Below are the code and all the weights of a small trained network. Each question names an input and a class and asks about switching units off, where a switched-off unit gives its printed mean instead of its output.

import numpy as np


def w(rows, s, z=0):
    codes = np.array(rows[::2]) - 128.0
    scale = np.full(codes.shape[1], s)
    scale[-1] = z or s
    return codes * scale


def norm(h):
    return h / np.sqrt((h * h).mean(-1, keepdims=True) + 1e-5)


def f(y):
    return np.maximum(y, 0)


def log_softmax(a):
    a = a - a.max(-1, keepdims=True)
    return a - np.log(np.exp(a).sum(-1, keepdims=True))


def net(x, mask):
    res = np.array(x, float).reshape(1, 3) / 4 @ E
    u = 0
    for l in range(3):
        y = f(norm(res) @ A[l][:, :-1].T + A[l][:, -1])
        res = res + np.where(mask[u : u + 5], y, B[l][:, -1]) @ B[l][:, :-1]
        u += 5
    return log_softmax(norm(res)[-1] @ U[:, :-1].T + U[:, -1])


A, B = {}, {}
E = w([
[252,149,2,97],'x0',
[13,128,27,240],'x1',
[69,83,89,2],'x2',
],0.00053)
A[0] = w([
[222,242,83,172,97],'L0N0',
[226,121,129,93,99],'L0N1',
[157,62,220,2,35],'L0N2',
[198,170,142,146,2],'L0N3',
[163,156,250,120,11],'L0N4',
],0.0026,0.0015)
B[0] = w([
[106,77,158,130,254],'L0N0',
[126,124,106,83,220],'L0N1',
[136,189,138,208,249],'L0N2',
[4,80,214,61,151],'L0N3',
[135,16,77,192,191],'L0N4',
],0.004,0.0013)
A[1] = w([
[183,251,119,41,128],'L1N0',
[200,114,226,86,51],'L1N1',
[254,136,75,182,179],'L1N2',
[117,205,234,180,254],'L1N3',
[161,110,175,83,57],'L1N4',
],0.0027,0.00084)
B[1] = w([
[181,44,179,193,180],'L1N0',
[3,175,48,105,175],'L1N1',
[118,98,198,95,208],'L1N2',
[134,203,25,145,255],'L1N3',
[83,157,157,112,152],'L1N4',
],0.0033,0.0018)
A[2] = w([
[117,66,159,224,192],'L2N0',
[158,138,97,133,9],'L2N1',
[58,12,175,252,135],'L2N2',
[149,52,2,88,4],'L2N3',
[27,121,135,29,162],'L2N4',
],0.0023,0.0013)
B[2] = w([
[194,137,131,96,228],'L2N0',
[113,152,164,48,128],'L2N1',
[171,100,162,78,254],'L2N2',
[160,253,129,248,148],'L2N3',
[59,118,158,97,193],'L2N4',
],0.0035,0.0024)
U = w([
[255,53,174,122,210],'0',
[132,233,51,209,215],'1',
[29,95,158,54,7],'2',
],0.0082,0.0011)

Each question gives the input, the list of numbers given to net, and the class t.
The units are the neurons (one row each of A and B). Each row of codes is followed by its name. A weight is (code - 128) times the scale printed after its matrix; where a second scale follows, it is the last column's (A, B and U).
mask holds one flag per neuron, layer by layer. A switched-off neuron (its flag False) gives its mean, the last column of its row in B, instead of its output. The means were averaged over made-up inputs and are rounded, as every weight is.
A unit's drop is (log p(t) with every unit on - log p(t) with that unit switched off) / (log p(t) with every unit on - log p(t) with every unit switched off).
The circuit of an input: a set's keep is (log p(t) with only the set's units on - log p(t) with every unit switched off) / (log p(t) with every unit on - log p(t) with every unit switched off). Starting from the 12 units with the biggest drops (on a tie, the unit counted first), units are removed one at a time, each time the one whose removal leaves the highest keep (on an exact tie, the one counted first), for as long as the keep stays at least 0.8.
units of the circuit, in order: the units of the circuit, biggest drop first
most important unit: the unit with the biggest drop
top k neurons: the k neurons with the biggest drops, biggest first
drop of u: that unit's drop, to one decimal
input [4,8,-3], class 0: top neuron -> L1N3
input [-2,-6,5], class 1: units of the circuit, in order -> L0N2; L1N3
input [3,8,0], class 0: top 2 neurons -> L1N3; L1N1
input [8,-6,-2], class 2: top 3 neurons -> L1N1; L0N0; L0N3
input [8,-8,-3], class 2: top 3 neurons -> L1N1; L0N3; L0N0
input [6,8,-2], class 0: units of the circuit, in order -> L1N3; L1N2; L2N2
input [8,-8,-7], class 2: top 2 neurons -> L1N1; L0N3
input [-4,-1,0], class 0: top 4 neurons -> L0N4; L1N1; L2N2; L2N3
input [1,-8,-2], class 2: top 2 neurons -> L1N1; L0N4
input [8,5,-1], class 0: top 4 neurons -> L1N3; L0N0; L1N2; L1N1
input [-1,-4,6], class 1: top 2 neurons -> L0N2; L1N3
input [-7,4,0], class 1: top 3 neurons -> L1N3; L0N4; L0N0
input [-4,-1,1], class 1: units of the circuit, in order -> L1N3; L0N2
input [-1,-3,6], class 1: most important unit -> L0N2
input [2,6,-8], class 0: top 2 neurons -> L0N2; L0N0
input [7,5,0], class 0: top 2 neurons -> L1N3; L0N0
input [8,-1,-8], class 2: top 2 neurons -> L0N0; L0N3
input [3,-6,-6], class 2: drop of L1N1 -> 0.2
input [6,6,-3], class 0: drop of L1N3 -> 0.3
input [-4,-4,6], class 1: drop of L1N3 -> 0.0
input [-5,-3,7], class 1: drop of L0N2 -> 0.6
input [3,3,-1], class 0: units of the circuit, in order -> L1N3
